5.5  16.1  10.2  23.4  17.9  -9.8
-24.6  39.9  16.1  45.5  33.0  -16.1
-41.9  32.3  -67.0  7.1  24.5  -17.8
:
-24.6  39.9  16.1  45.5  33.0  -16.1
-41.9  32.3  -67.0  7.1  24.5  -17.8
5.5  16.1  10.2  23.4  17.9  -9.8

-6.4  -24.9  -13.8  0.4  1.3  -2.4  3.4
-37.1  -48.3  37.2  2.6  0.6  1.7  -0.3
-22.9  53.3  15.2  2.0  0.3  0.7  1.3
5.7  -14.7  -3.5  1.0  -0.7  -0.6  -0.6
20.0  -17.5  -20.8  -0.6  -0.5  -1.7  0.1
7.1  -7.0  1.4  0.5  -1.0  0.2  -1.6
21.5  -26.1  -21.7  0.5  -0.1  -1.1  -0.3
:
-22.9  53.3  15.2  2.0  0.3  0.7  1.3
7.1  -7.0  1.4  0.5  -1.0  0.2  -1.6
5.7  -14.7  -3.5  1.0  -0.7  -0.6  -0.6
20.0  -17.5  -20.8  -0.6  -0.5  -1.7  0.1
-6.4  -24.9  -13.8  0.4  1.3  -2.4  3.4
21.5  -26.1  -21.7  0.5  -0.1  -1.1  -0.3
-37.1  -48.3  37.2  2.6  0.6  1.7  -0.3

15.7  6.9  -3.9  4.4  0.0  -21.6  26.9  24.8  21.1
45.0  -7.3  32.4  6.6  2.4  -14.5  21.7  -4.8  -25.4
-9.3  21.2  -6.0  22.6  -62.4  -33.4  2.4  34.2  -48.8
:
-9.3  21.2  -6.0  22.6  -62.4  -33.4  2.4  34.2  -48.8
15.7  6.9  -3.9  4.4  0.0  -21.6  26.9  24.8  21.1
45.0  -7.3  32.4  6.6  2.4  -14.5  21.7  -4.8  -25.4

28.4  -43.8  -56.5  50.3  -46.4  -48.6
31.4  25.7  -7.8  42.5  -36.5  18.1
36.9  -3.9  -28.8  55.1  -5.6  -27.5
-2.1  43.4  47.3  -19.9  -2.4  54.5
:
-2.1  43.4  47.3  -19.9  -2.4  54.5
31.4  25.7  -7.8  42.5  -36.5  18.1
36.9  -3.9  -28.8  55.1  -5.6  -27.5
28.4  -43.8  -56.5  50.3  -46.4  -48.6

-61.2  -16.1  -35.4  -10.5
-2.6  53.6  -64.4  59.4
51.6  -3.7  38.1  11.6
7.4  -6.0  -1.6  2.7
:
-2.6  53.6  -64.4  59.4
51.6  -3.7  38.1  11.6
7.4  -6.0  -1.6  2.7
-61.2  -16.1  -35.4  -10.5

-39.4  -1.9  11.1  18.3  51.4  66.2  6.8  36.0  28.7  -50.5
-62.7  -50.5  3.4  3.6  -16.4  53.4  -42.2  -44.0  -61.3  50.9
47.9  39.0  -55.9  -46.7  58.5  0.3  -53.7  -1.9  -14.6  -46.3
-53.0  -9.1  -10.0  57.9  -33.0  9.3  55.9  55.7  49.2  -38.2
49.5  -34.6  14.3  11.1  -31.5  66.4  47.9  -0.8  -53.7  34.9
:
47.9  39.0  -55.9  -46.7  58.5  0.3  -53.7  -1.9  -14.6  -46.3
-39.4  -1.9  11.1  18.3  51.4  66.2  6.8  36.0  28.7  -50.5
-53.0  -9.1  -10.0  57.9  -33.0  9.3  55.9  55.7  49.2  -38.2
49.5  -34.6  14.3  11.1  -31.5  66.4  47.9  -0.8  -53.7  34.9
-62.7  -50.5  3.4  3.6  -16.4  53.4  -42.2  -44.0  -61.3  50.9

-36.5  -40.4  -44.3  17.7  -21.4  6.7  26.5  -12.8  37.3  14.1  12.1  -23.8  -52.0
-55.1  62.3  5.7  -61.1  -37.8  -45.7  -7.4  43.7  56.1  -34.0  -45.3  -40.2  30.0
24.1  -30.4  33.1  -60.7  -53.5  -59.0  -9.6  -49.9  29.4  25.8  -16.8  28.3  -39.7
51.1  36.2  22.0  -41.7  -8.7  50.5  17.1  47.8  -21.2  29.6  -2.2  -4.5  24.9
31.0  12.3  55.9  -40.4  51.9  -0.1  -29.3  -54.9  47.3  -55.1  -56.8  -9.6  -1.1
46.0  60.8  -53.1  -60.7  39.6  -39.4  -21.7  27.9  -11.8  -52.7  -54.7  -4.0  -2.5
48.5  57.4  60.6  17.1  -43.3  -36.7  -42.4  43.8  -13.0  -19.8  30.9  3.1  -56.0
:
-55.1  62.3  5.7  -61.1  -37.8  -45.7  -7.4  43.7  56.1  -34.0  -45.3  -40.2  30.0
46.0  60.8  -53.1  -60.7  39.6  -39.4  -21.7  27.9  -11.8  -52.7  -54.7  -4.0  -2.5
48.5  57.4  60.6  17.1  -43.3  -36.7  -42.4  43.8  -13.0  -19.8  30.9  3.1  -56.0
51.1  36.2  22.0  -41.7  -8.7  50.5  17.1  47.8  -21.2  29.6  -2.2  -4.5  24.9
31.0  12.3  55.9  -40.4  51.9  -0.1  -29.3  -54.9  47.3  -55.1  -56.8  -9.6  -1.1
24.1  -30.4  33.1  -60.7  -53.5  -59.0  -9.6  -49.9  29.4  25.8  -16.8  28.3  -39.7
-36.5  -40.4  -44.3  17.7  -21.4  6.7  26.5  -12.8  37.3  14.1  12.1  -23.8  -52.0

-49.5  31.1
-52.8  34.4
:
-52.8  34.4
-49.5  31.1
---
20.1  4.3  -62.1  -4.3  -23.0  -16.5  0.4  0.5  -60.0  -40.3  21.0  9.1
-50.4  35.0  -36.7  -17.8  -41.1  25.1  41.7  23.5  34.4  -15.2  3.7  11.5
:
20.1  -50.4
4.3  35.0
-62.1  -36.7
-4.3  -17.8
-23.0  -41.1
-16.5  25.1
0.4  41.7
0.5  23.5
-60.0  34.4
-40.3  -15.2
21.0  3.7
9.1  11.5

23.4  13.7  19.7  7.8  20.1  -33.8  37.1  -21.8  -32.2  43.1  -30.5  -22.0
55.9  -39.7  -16.1  -42.3  24.4  -5.4  -7.5  -27.4  18.5  0.6  -16.9  6.3
56.7  21.6  -20.4  -3.7  42.0  2.1  -56.1  -9.9  13.4  10.7  1.3  3.9
-17.9  27.4  -29.5  -28.3  -13.3  -44.9  11.5  -12.1  -31.8  29.5  -26.6  -15.3
40.4  -52.4  -22.9  -41.6  4.0  -17.7  -5.3  -10.1  -2.5  -1.9  8.3  18.4
56.9  -1.7  -24.2  -7.8  28.1  -20.4  -44.6  0.5  -15.2  17.4  22.3  15.4
-8.2  42.1  -27.1  -31.5  4.0  -27.3  3.6  -27.8  -4.4  26.0  -51.2  -26.4
:
23.4  55.9  56.7  -17.9  40.4  56.9  -8.2
13.7  -39.7  21.6  27.4  -52.4  -1.7  42.1
19.7  -16.1  -20.4  -29.5  -22.9  -24.2  -27.1
7.8  -42.3  -3.7  -28.3  -41.6  -7.8  -31.5
20.1  24.4  42.0  -13.3  4.0  28.1  4.0
-33.8  -5.4  2.1  -44.9  -17.7  -20.4  -27.3
37.1  -7.5  -56.1  11.5  -5.3  -44.6  3.6
-21.8  -27.4  -9.9  -12.1  -10.1  0.5  -27.8
-32.2  18.5  13.4  -31.8  -2.5  -15.2  -4.4
43.1  0.6  10.7  29.5  -1.9  17.4  26.0
-30.5  -16.9  1.3  -26.6  8.3  22.3  -51.2
-22.0  6.3  3.9  -15.3  18.4  15.4  -26.4

-39.1  12.2  -35.1  -25.8  9.0  -61.1  21.9  20.3  -30.9  2.0  -22.8  -20.6  43.3  13.3  -33.5
-39.9  7.9  -31.9  -20.2  9.6  -61.1  26.9  26.2  -31.6  1.7  -19.3  -21.7  46.5  -7.4  -34.0
:
-39.1  -39.9
12.2  7.9
-35.1  -31.9
-25.8  -20.2
9.0  9.6
-61.1  -61.1
21.9  26.9
20.3  26.2
-30.9  -31.6
2.0  1.7
-22.8  -19.3
-20.6  -21.7
43.3  46.5
13.3  -7.4
-33.5  -34.0

55.6  -61.6
53.5  65.4
65.9  49.0
-46.5  -47.2
:
55.6  53.5  65.9  -46.5
-61.6  65.4  49.0  -47.2

-0.9  11.1  -32.3  -51.6
33.6  44.4  -26.0  9.8
-43.1  11.4  11.4  -41.5
21.7  -32.9  22.8  42.6
-14.9  -49.7  29.1  -17.4
-32.7  1.8  -52.3  -6.6
-29.7  7.9  26.6  -46.8
34.2  -20.9  -36.2  -30.4
5.2  19.5  -55.8  17.9
57.6  -7.0  11.6  -18.8
-17.6  51.4  -13.7  -26.6
:
-0.9  33.6  -43.1  21.7  -14.9  -32.7  -29.7  34.2  5.2  57.6  -17.6
11.1  44.4  11.4  -32.9  -49.7  1.8  7.9  -20.9  19.5  -7.0  51.4
-32.3  -26.0  11.4  22.8  29.1  -52.3  26.6  -36.2  -55.8  11.6  -13.7
-51.6  9.8  -41.5  42.6  -17.4  -6.6  -46.8  -30.4  17.9  -18.8  -26.6

33.7  -15.5  18.1  31.6  -19.9
23.0  -3.2  -12.7  22.3  -7.6
-40.2  36.1  -57.3  11.2  10.9
-30.5  3.8  -28.8  31.2  -58.0
5.7  22.0  -53.6  53.5  -36.1
0.7  5.2  27.8  -53.0  5.7
32.1  -5.8  34.1  -3.5  7.0
49.5  39.3  -39.1  54.0  -17.5
27.8  27.7  27.0  -36.0  17.7
30.5  -27.0  13.9  -26.8  29.2
15.0  10.4  -26.2  -19.6  0.6
:
33.7  23.0  -40.2  -30.5  5.7  0.7  32.1  49.5  27.8  30.5  15.0
-15.5  -3.2  36.1  3.8  22.0  5.2  -5.8  39.3  27.7  -27.0  10.4
18.1  -12.7  -57.3  -28.8  -53.6  27.8  34.1  -39.1  27.0  13.9  -26.2
31.6  22.3  11.2  31.2  53.5  -53.0  -3.5  54.0  -36.0  -26.8  -19.6
-19.9  -7.6  10.9  -58.0  -36.1  5.7  7.0  -17.5  17.7  29.2  0.6
